Below are the code and all the weights of a small trained network. Each question names an input and a class and asks about switching units off, where a switched-off unit gives its printed mean instead of its output.

import numpy as np


def w(rows, s, z=0):
    codes = np.array(rows[::2]) - 128.0
    scale = np.full(codes.shape[1], s)
    scale[-1] = z or s
    return codes * scale


def f(y):
    return np.maximum(y, 0)


def log_softmax(a):
    a = a - a.max(-1, keepdims=True)
    return a - np.log(np.exp(a).sum(-1, keepdims=True))


def net(x, mask):
    res = np.array(x, float).reshape(1, 4) / 4 @ E
    y = f(res @ A[0][:, :-1].T + A[0][:, -1])
    res = res + np.where(mask, y, B[0][:, -1]) @ B[0][:, :-1]
    return log_softmax(res[-1] @ U[:, :-1].T + U[:, -1])


A, B = {}, {}
E = w([
[124,127,130,129,130],'x0',
[125,249,69,144,197],'x1',
[148,129,118,119,127],'x2',
[48,145,95,12,98],'x3',
],0.015)
A[0] = w([
[155,87,148,194,187,139],'neuron 0',
[156,110,150,182,164,161],'neuron 1',
[131,128,111,185,107,120],'neuron 2',
[180,156,171,243,109,152],'neuron 3',
[203,84,126,169,176,124],'neuron 4',
[56,122,92,55,129,178],'neuron 5',
[155,133,89,124,137,64],'neuron 6',
[128,117,185,124,74,76],'neuron 7',
[66,128,60,28,81,150],'neuron 8',
[115,238,33,188,148,86],'neuron 9',
[119,125,133,100,138,119],'neuron 10',
[118,189,67,138,184,81],'neuron 11',
[81,106,117,83,154,153],'neuron 12',
[126,141,136,52,106,93],'neuron 13',
[104,120,113,74,137,121],'neuron 14',
[144,39,133,117,36,94],'neuron 15',
[172,125,166,126,155,44],'neuron 16',
[108,164,126,128,250,33],'neuron 17',
[164,106,218,91,111,58],'neuron 18',
[146,177,139,112,162,92],'neuron 19',
[189,150,194,216,122,150],'neuron 20',
[156,49,200,96,106,86],'neuron 21',
[121,182,160,139,116,3],'neuron 22',
[167,58,175,96,111,69],'neuron 23',
],0.013,0.0044)
B[0] = w([
[117,184,184,96,100,187],'neuron 0',
[147,248,200,46,90,180],'neuron 1',
[85,136,175,87,97,153],'neuron 2',
[147,175,164,85,32,212],'neuron 3',
[135,192,208,67,62,185],'neuron 4',
[216,171,169,43,61,224],'neuron 5',
[141,115,103,129,136,140],'neuron 6',
[110,108,96,163,167,168],'neuron 7',
[192,211,193,39,32,250],'neuron 8',
[84,50,76,205,232,244],'neuron 9',
[100,164,157,119,123,147],'neuron 10',
[113,11,101,224,195,209],'neuron 11',
[132,153,148,136,97,179],'neuron 12',
[168,206,136,88,125,181],'neuron 13',
[159,166,163,112,114,176],'neuron 14',
[64,64,35,233,218,221],'neuron 15',
[117,151,141,88,140,144],'neuron 16',
[67,76,89,164,141,190],'neuron 17',
[99,72,98,162,155,173],'neuron 18',
[88,128,48,117,161,165],'neuron 19',
[167,140,173,69,49,206],'neuron 20',
[3,84,68,193,209,209],'neuron 21',
[143,97,114,123,134,139],'neuron 22',
[33,101,120,170,165,192],'neuron 23',
],0.0075,0.019)
U = w([
[161,180,223,80,77,246],'0',
[69,71,90,207,244,10],'1',
],0.012,0.0014)

Each question gives the input, the list of numbers given to net, and the class t.
The units are the neurons (one row each of A and B). Each row of codes is followed by its name. A weight is (code - 128) times the scale printed after its matrix; where a second scale follows, it is the last column's (A, B and U).
mask holds one flag per neuron, in row order. A switched-off neuron (its flag False) gives its mean, the last column of its row in B, instead of its output. The means were averaged over made-up inputs and are rounded, as every weight is.
A unit's drop is (log p(t) with every unit on - log p(t) with that unit switched off) / (log p(t) with every unit on - log p(t) with every unit switched off).
most important unit: the unit with the biggest drop
top k neurons: the k neurons with the biggest drops, biggest first
drop of u: that unit's drop, to one decimal
input [-3,4,0,-4], class 0: top 3 neurons -> neuron 15; neuron 3; neuron 21
input [-2,-6,-7,-4], class 1: most important unit -> neuron 15
input [-1,-6,-2,-5], class 1: top 3 neurons -> neuron 15; neuron 21; neuron 8
input [1,7,-4,-8], class 0: top 2 neurons -> neuron 3; neuron 20
input [-4,-7,-3,-6], class 1: top 4 neurons -> neuron 15; neuron 21; neuron 8; neuron 23
input [1,3,-1,2], class 1: top 2 neurons -> neuron 3; neuron 20
input [2,-6,7,5], class 1: top 2 neurons -> neuron 15; neuron 21
input [4,7,4,-7], class 0: top 2 neurons -> neuron 3; neuron 20
input [7,-4,6,-3], class 1: drop of neuron 15 -> 0.7
input [6,1,-4,-5], class 0: drop of neuron 1 -> 0.0
